Here is a tiny trained network, its code and every weight. The questions are about switching its units off for an input and a target symbol, where a switched-off unit gives its printed mean instead of its output.

import numpy as np


def w(rows, s, z=0):
    codes = np.array(rows[::2]) - 128.0
    scale = np.full(codes.shape[1], s)
    scale[-1] = z or s
    return codes * scale


def norm(h):
    return h / np.sqrt((h * h).mean(-1, keepdims=True) + 1e-5)


def f(y):
    return np.maximum(y, 0)


def softmax(a):
    e = np.exp(a - a.max(-1, keepdims=True))
    return e / e.sum(-1, keepdims=True)


def log_softmax(a):
    a = a - a.max(-1, keepdims=True)
    return a - np.log(np.exp(a).sum(-1, keepdims=True))


def net(x, mask):
    ids = ['ΞΠΦΩαγεζηστψ'.index(c) for c in x.split()]
    T = len(ids)
    res = E[ids] + P[:T]
    r = norm(res)
    for j in range(2):
        rows = slice(4 * j, 4 * j + 4)
        q, k, v = (r @ M[0][rows].T for M in (Q, K, V))
        z = softmax(np.where(np.tri(T) > 0, q @ k.T / 4**0.5, -1e9)) @ v
        o = O[0][rows]
        res = res + np.where(mask[j], z, o[:, -1]) @ o[:, :-1]
    y = f(norm(res) @ A[0][:, :-1].T + A[0][:, -1])
    res = res + np.where(mask[2:6], y, B[0][:, -1]) @ B[0][:, :-1]
    return log_softmax(norm(res)[-1] @ U[:, :-1].T + U[:, -1])


Q, K, V, O, A, B = {}, {}, {}, {}, {}, {}
E = w([
[126,121,8,68],'Ξ',
[63,108,172,107],'Π',
[104,162,102,84],'Φ',
[115,166,96,101],'Ω',
[225,187,32,41],'α',
[251,126,136,234],'γ',
[109,175,121,90],'ε',
[148,113,171,150],'ζ',
[123,93,115,114],'η',
[101,161,117,84],'σ',
[184,127,107,87],'τ',
[112,197,133,90],'ψ',
],0.023)
P = w([
[232,4,122,59],'0',
[205,33,171,2],'1',
[229,69,152,53],'2',
[193,113,165,76],'3',
[194,98,135,103],'4',
[177,74,126,118],'5',
[171,69,121,81],'6',
[146,45,131,86],'7',
],0.0048)
Q[0] = w([
[120,187,69,155],'h1',
[133,97,150,98],'h1',
[74,110,84,25],'h1',
[9,155,138,151],'h1',
[146,67,153,86],'h2',
[187,235,198,152],'h2',
[129,186,210,78],'h2',
[161,192,67,70],'h2',
],0.015)
K[0] = w([
[141,181,114,122],'h1',
[124,69,167,178],'h1',
[92,138,93,193],'h1',
[3,203,111,70],'h1',
[143,92,118,154],'h2',
[143,130,87,62],'h2',
[107,163,19,34],'h2',
[216,232,136,89],'h2',
],0.014)
V[0] = w([
[92,163,248,112],'h1',
[110,109,201,162],'h1',
[161,149,112,161],'h1',
[91,129,87,122],'h1',
[110,160,130,140],'h2',
[142,118,144,64],'h2',
[98,83,117,107],'h2',
[88,101,138,120],'h2',
],0.017)
O[0] = w([
[175,3,32,68,74],'h1',
[38,29,72,161,15],'h1',
[83,100,209,84,116],'h1',
[150,194,116,89,131],'h1',
[80,131,143,68,116],'h2',
[29,66,142,162,254],'h2',
[56,214,102,168,124],'h2',
[188,202,39,240,91],'h2',
],0.0065,0.0099)
A[0] = w([
[143,179,85,121,255],'n1',
[92,4,121,160,122],'n2',
[220,81,83,165,246],'n3',
[62,139,141,89,146],'n4',
],0.015,0.0049)
B[0] = w([
[94,68,76,136,255],'n1',
[177,128,50,87,176],'n2',
[154,134,184,250,166],'n3',
[93,137,194,134,220],'n4',
],0.016,0.009)
U = w([
[156,233,141,178,83],'Ξ',
[163,56,63,173,236],'Π',
[83,211,43,116,130],'Φ',
[171,193,125,145,106],'Ω',
[210,148,232,116,108],'α',
[154,93,203,233,255],'γ',
[141,115,114,136,54],'ε',
[227,201,66,74,166],'ζ',
[116,132,130,168,71],'η',
[62,114,92,254,63],'σ',
[144,141,130,153,99],'τ',
[177,63,141,52,131],'ψ',
],0.016,0.0064)

Each question gives the input, a string of symbols that net reads in full, and the target symbol t.
The units are the heads (4 rows each of Q, K, V and O) and the neurons (one row each of A and B). Each row of codes is followed by its name. A weight is (code - 128) times the scale printed after its matrix; where a second scale follows, it is the last column's (O, A, B and U).
mask holds one flag per unit, heads first, then neurons. A switched-off unit (its flag False) gives its mean, the last column of its rows in O or B, instead of its output. The means were averaged over made-up inputs and are rounded, as every weight is.
A unit's drop is (log p(t) with every unit on - log p(t) with that unit switched off) / (log p(t) with every unit on - log p(t) with every unit switched off).
The circuit of an input: a set's keep is (log p(t) with only the set's units on - log p(t) with every unit switched off) / (log p(t) with every unit on - log p(t) with every unit switched off). Starting from all 6 units, units are removed one at a time, each time the one whose removal leaves the highest keep (on an exact tie, the one counted first), for as long as the keep stays at least 0.8.
circuit, biggest first: the units of the circuit, biggest drop first
k most important neurons: the k neurons with the biggest drops, biggest first
which heads matter: for each layer, one digit per head in row order, 1 if its drop is at least 0.15 and else 0, layers parted by /
drop when u is switched off: that unit's drop, to one decimal
input Φ Φ ψ, target Φ: circuit, biggest first : [h1, h2, n1]
input Ξ ε Φ, target Ξ: circuit, biggest first : [h1]
input Φ ψ Ξ α Ω η, target σ: which heads matter : 01
input ψ α γ ψ Ξ, target ψ: which heads matter : 11
input Φ ψ Π γ Φ η, target ψ: circuit, biggest first : [h1, n2, h2]
input α Φ α Ω ψ, target α: circuit, biggest first : [h2, h1]
input Φ σ ψ, target Φ: 2 most important neurons : [n3, n1]
input ζ Φ σ Φ Φ ψ ψ Φ, target ψ: circuit, biggest first : [h1, h2]
input α ψ Φ τ, target α: 2 most important neurons : [n1, n2]
input Ξ Φ Ω, target Ξ: which heads matter : 10
input ψ α τ ζ Φ Φ Π, target Π: 2 most important neurons : [n2, n3]
input Φ Φ ζ, target Π: drop when h1 is switched off : 1.4
input ψ ζ Π τ, target Π: drop when n3 is switched off : 0.1
input Φ γ α Ξ Φ α η, target ψ: drop when n2 is switched off : 0.3
input α Ξ Ξ Φ Π ψ Φ Ξ, target Φ: circuit, biggest first : [h1]
